x =
120	129	118	120	125	117	133	141	123	133	136	135
121	143	125	117	124	130	134	126	118	117	126	114
143	130	128	139	130	102	115	134	131	125	121	118
138	135	118	127	125	139	129	126	124	126	127	132
116	122	131	131	121	128	130	124	124	117	127	120
129	113	116	126	129	120	129	125	133	124	120	136
132	127	148	139	116	141	119	130	120	125	130	130
131	120	136	133	121	137	123	134	125	126	138	145
130	110	126	131	119	110	131	140	123	122	131	135
Rows and columns are counted from 1.
(1, 1)	120
(3, 6)	102
(6, 8)	125
(5, 6)	128
(8, 9)	125
(8, 6)	137
(7, 8)	130
(6, 12)	136
(8, 12)	145
(7, 11)	130
(7, 12)	130
(4, 12)	132
(7, 5)	116
(3, 10)	125
(6, 7)	129
(1, 7)	133
(9, 4)	131
(8, 3)	136
(3, 2)	130
(7, 1)	132
(9, 3)	126
(2, 10)	117
(5, 3)	131
(4, 3)	118
(9, 6)	110
(5, 7)	130
(3, 8)	134
(1, 12)	135
(1, 9)	123
(4, 9)	124
(1, 4)	120
(3, 9)	131

W =
122  127  129  137  113
134  128  137  148  132
126  135  130  128  136
134  130  133  144  126
134  105  125  131  132
114  135  130  132  138
126  130  119  141  133
Rows and columns are counted from 1.
(1, 1): 122
(5, 2): 105
(5, 4): 131
(5, 5): 132
(4, 3): 133
(7, 1): 126
(5, 3): 125
(4, 1): 134
(1, 2): 127
(2, 5): 132
(3, 1): 126

X =
[[102 127 114 134 118 121 113 119 121 112]
 [154 125 144 118 137 119 132 133 143 144]
 [150 151 136 137 132 119 143 139 134 122]
 [116 143 117 129 112 135 108 119 153 132]
 [121 144 133 135 121 105 120 129 126 103]
 [133 127 132 114 126 135 109 123 152 150]
 [134 137 126 140 133 136 150 134 107 114]
 [140 119 139 131 137 101 136 140 116 122]
 [146 115 142 113 132 110 124 130 139 141]
 [106 105 122 115 124 127 109 118 129 135]
 [154 127 145 119 136 119 131 133 145 141]
 [153 122 144 121 135 119 126 133 144 145]
 [137 119 126 120 131 153 132 124 144 151]
 [143 148 128 145 133 134 150 137 123 120]]
Rows and columns are counted from 1.
(1, 1)	102
(7, 7)	150
(7, 3)	126
(12, 4)	121
(3, 1)	150
(12, 8)	133
(8, 10)	122
(4, 2)	143
(12, 1)	153
(14, 9)	123
(3, 3)	136
(2, 6)	119
(11, 7)	131
(9, 3)	142
(14, 6)	134
(13, 2)	119
(7, 4)	140
(11, 9)	145
(4, 8)	119
(6, 9)	152
(10, 7)	109
(9, 5)	132
(9, 6)	110
(9, 10)	141
(12, 9)	144
(7, 5)	133
(8, 6)	101
(4, 3)	117
(5, 7)	120
(5, 1)	121
(7, 2)	137
(3, 5)	132
(9, 4)	113
(1, 9)	121

A =
136,128,129,156,111,124,131,129,139,139,118
138,121,128,131,137,126,114,123,143,124,134
134,143,127,133,137,126,139,132,110,137,127
Rows and columns are counted from 1.
(1, 1)	136
(3, 1)	134
(1, 3)	129
(3, 10)	137
(3, 7)	139
(2, 9)	143
(2, 1)	138
(2, 7)	114
(1, 5)	111
(2, 8)	123
(1, 2)	128

m =
[[128 130 127 129 123 123 125 127 127 138 113 120 126 123 128 128]
 [128 118 128 129 123 137 132 127 127 130 129 132 123 127 128 128]
 [124 130 133 129 125 125 132 127 127 130 129 132 123 123 128 121]
 [129 132 140 129 123 123 132 127 127 127 126 118 122 131 111 128]
 [128 139 128 129 126 123 132 127 127 130 129 132 126 125 112 131]
 [146 130 128 129 123 123 132 133 123 130 129 132 126 123 128 128]
 [128 130 122 129 119 120 132 127 127 118 121 132 126 123 125 125]
 [128 130 128 139 123 119 129 127 127 125 129 132 138 116 128 127]
 [128 130 132 129 125 124 114 127 127 130 129 132 126 122 133 128]
 [126 130 128 129 123 123 137 127 127 130 129 128 126 123 128 128]
 [133 130 128 129 124 134 132 125 127 133 129 131 130 123 128 128]
 [127 122 128 129 147 108 123 119 127 130 135 132 126 123 124 128]
 [131 130 128 129 123 123 132 116 145 135 136 135 143 123 150 135]
 [119 130 129 129 123 123 132 127 130 121 129 132 126 131 128 128]
 [134 128 128 124 123 123 133 127 127 130 129 130 128 123 128 128]]
Indices start at 1.
(1, 1) => 128
(8, 10) => 125
(12, 2) => 122
(12, 5) => 147
(15, 6) => 123
(3, 7) => 132
(7, 2) => 130
(9, 7) => 114
(2, 11) => 129
(15, 8) => 127
(1, 11) => 113
(1, 13) => 126
(14, 12) => 132
(15, 11) => 129
(2, 10) => 130
(2, 12) => 132
(14, 1) => 119
(7, 12) => 132
(11, 9) => 127
(3, 13) => 123
(6, 8) => 133
(1, 16) => 128
(8, 11) => 129
(5, 14) => 125
(10, 13) => 126
(4, 8) => 127
(15, 3) => 128
(14, 5) => 123
(10, 4) => 129
(9, 13) => 126
(13, 2) => 130
(4, 10) => 127
(6, 2) => 130
(7, 7) => 132
(3, 11) => 129
(15, 12) => 130
(15, 15) => 128

B =
[[138 125 105 128 131 112 119 122 131 134 131 133 127 129]
 [125 130 110 113 137 131 126 126 128 123 128 132 125 132]
 [136 131 103 114 126 123 119 123 121 129 126 132 126 125]
 [117 124 122 133 126 117 134 127 127 128 133 125 128 127]
 [118 133 101 114 131 119 134 127 129 122 132 133 123 129]
 [145 127 134 131 127 115 121 132 135 134 129 127 123 132]
 [134 130 128 129 133 133 124 128 134 127 127 133 128 131]
 [118 131 108 125 130 123 138 125 129 124 131 133 129 126]]
Indices start at 1.
(1, 1) = 138
(8, 14) = 126
(3, 4) = 114
(6, 14) = 132
(8, 7) = 138
(1, 7) = 119
(7, 9) = 134
(4, 9) = 127
(5, 4) = 114
(7, 1) = 134
(8, 2) = 131
(2, 5) = 137
(6, 7) = 121
(3, 5) = 126
(5, 1) = 118
(2, 3) = 110
(4, 6) = 117
(1, 10) = 134
(1, 12) = 133
(3, 14) = 125
(6, 11) = 129
(6, 1) = 145
(7, 2) = 130
(7, 13) = 128
(6, 13) = 123
(1, 5) = 131
(4, 5) = 126
(7, 3) = 128
(6, 2) = 127
(1, 13) = 127
